Here is a tiny trained network, its code and every weight. The questions are about switching its units off for an input and a class, where a switched-off unit gives its printed mean instead of its output.

import numpy as np


def w(rows, s, z=0):
    codes = np.array(rows[::2]) - 128.0
    scale = np.full(codes.shape[1], s)
    scale[-1] = z or s
    return codes * scale


def norm(h):
    return h / np.sqrt((h * h).mean(-1, keepdims=True) + 1e-5)


def f(y):
    return y / 2 * (1 + np.tanh(0.7978845608 * (y + 0.044715 * y**3)))


def log_softmax(a):
    a = a - a.max(-1, keepdims=True)
    return a - np.log(np.exp(a).sum(-1, keepdims=True))


def net(x, mask):
    res = np.array(x, float).reshape(1, 6) / 4 @ E
    u = 0
    for l in range(2):
        y = f(norm(res) @ A[l][:, :-1].T + A[l][:, -1])
        res = res + np.where(mask[u : u + 6], y, B[l][:, -1]) @ B[l][:, :-1]
        u += 6
    return log_softmax(norm(res)[-1] @ U[:, :-1].T + U[:, -1])


A, B = {}, {}
E = w([
[127,118,34,136,155,155,27,110,66],'x0',
[127,126,124,130,123,131,132,125,126],'x1',
[132,118,126,127,126,129,129,123,131],'x2',
[102,115,160,155,143,205,102,96,221],'x3',
[134,122,130,128,130,134,131,133,125],'x4',
[156,145,137,189,3,118,72,219,124],'x5',
],0.0065)
A[0] = w([
[79,125,196,116,137,94,70,138,33,194],'0.n1',
[130,76,34,154,162,120,25,105,82,162],'0.n2',
[107,89,206,72,220,90,253,53,127,135],'0.n3',
[80,118,158,126,158,169,152,95,233,39],'0.n4',
[112,138,22,27,253,173,130,32,98,87],'0.n5',
[159,158,141,60,121,40,144,144,60,253],'0.n6',
],0.0047,0.004)
B[0] = w([
[173,103,106,106,121,143,167,134,120,163],'0.n1',
[177,146,91,136,151,148,82,151,81,202],'0.n2',
[166,221,2,86,99,165,94,175,146,254],'0.n3',
[138,105,164,101,98,130,122,68,90,165],'0.n4',
[94,88,228,138,154,88,155,121,111,228],'0.n5',
[90,91,76,152,135,65,180,128,154,225],'0.n6',
],0.0074,0.0059)
A[1] = w([
[103,166,211,95,95,210,133,106,206,85],'1.n1',
[130,117,188,214,95,227,66,124,198,83],'1.n2',
[102,74,213,135,184,179,84,83,155,4],'1.n3',
[102,52,158,121,209,121,122,114,42,155],'1.n4',
[143,190,157,96,171,255,27,84,169,164],'1.n5',
[120,58,224,160,49,41,173,140,194,64],'1.n6',
],0.0079,0.0026)
B[1] = w([
[239,84,144,67,90,93,96,42,93,227],'1.n1',
[170,201,163,97,250,89,90,150,135,220],'1.n2',
[2,147,53,203,83,115,147,133,120,175],'1.n3',
[134,110,175,171,134,83,133,72,143,206],'1.n4',
[107,82,134,145,77,216,168,170,169,255],'1.n5',
[27,152,187,110,102,119,131,115,80,220],'1.n6',
],0.0099,0.0063)
U = w([
[122,188,19,64,154,79,206,166,156,183],'0',
[141,82,136,155,226,45,155,62,64,167],'1',
[21,147,165,127,62,85,191,187,61,49],'2',
[179,115,26,187,76,81,83,182,60,5],'3',
[179,96,125,53,90,218,166,73,185,176],'4',
[39,74,140,219,161,186,131,74,166,132],'5',
[131,180,247,70,127,86,73,97,122,180],'6',
[175,154,134,156,184,219,57,224,164,116],'7',
],0.015,0.0011)

Each question gives the input, the list of numbers given to net, and the class t.
The units are the neurons (one row each of A and B). Each row of codes is followed by its name. A weight is (code - 128) times the scale printed after its matrix; where a second scale follows, it is the last column's (A, B and U).
mask holds one flag per neuron, layer by layer. A switched-off neuron (its flag False) gives its mean, the last column of its row in B, instead of its output. The means were averaged over made-up inputs and are rounded, as every weight is.
A unit's drop is (log p(t) with every unit on - log p(t) with that unit switched off) / (log p(t) with every unit on - log p(t) with every unit switched off).
The circuit of an input: a set's keep is (log p(t) with only the set's units on - log p(t) with every unit switched off) / (log p(t) with every unit on - log p(t) with every unit switched off). Starting from all 12 units, units are removed one at a time, each time the one whose removal leaves the highest keep (on an exact tie, the one counted first), for as long as the keep stays at least 0.8.
circuit, biggest first: the units of the circuit, biggest drop first
k most important neurons: the k neurons with the biggest drops, biggest first
k most important neurons of layer l: the k neurons of layer l with the biggest drops, biggest first
input [8,-7,8,1,1,0], class 5: circuit, biggest first	0.n3; 1.n1
input [0,-4,4,5,-8,6], class 6: circuit, biggest first	0.n3; 1.n2
input [1,-7,-1,3,-3,-6], class 5: 2 most important neurons of layer 1	1.n3; 1.n4
input [0,1,7,-6,1,5], class 2: circuit, biggest first	0.n3
input [-1,4,5,7,-8,6], class 6: 3 most important neurons of layer 1	1.n2; 1.n1; 1.n6
input [5,-3,-1,1,7,-4], class 5: 3 most important neurons	1.n3; 0.n6; 1.n1
input [-7,5,-6,1,-5,-4], class 4: circuit, biggest first	1.n2; 1.n3
input [0,-1,1,4,5,4], class 6: 3 most important neurons	0.n3; 0.n2; 1.n2
input [6,-4,-3,1,-7,4], class 7: 3 most important neurons	0.n6; 1.n1; 1.n3
input [3,-4,-8,6,-8,1], class 7: circuit, biggest first	1.n2; 1.n5
input [8,2,6,1,0,-1], class 5: 2 most important neurons	0.n3; 0.n6
input [-8,8,0,-3,-6,0], class 0: 3 most important neurons	0.n3; 0.n5; 1.n5
input [-6,3,-1,1,-2,3], class 6: 3 most important neurons of layer 1	1.n1; 1.n3; 1.n5
input [-4,-6,-2,1,8,-2], class 4: 4 most important neurons of layer 0	0.n6; 0.n4; 0.n2; 0.n1
input [-3,-8,8,-5,-5,-7], class 0: circuit, biggest first	0.n3
input [-3,6,-1,1,7,1], class 6: 4 most important neurons	0.n3; 0.n6; 0.n2; 1.n6
input [-3,7,6,3,5,1], class 6: 4 most important neurons	0.n3; 1.n2; 0.n2; 1.n6
input [-1,-7,-8,7,4,-2], class 4: 2 most important neurons	1.n1; 1.n5
input [-1,1,4,-8,-3,7], class 2: 2 most important neurons	0.n3; 1.n6
input [8,3,-1,2,-8,-1], class 5: 2 most important neurons	0.n3; 0.n5
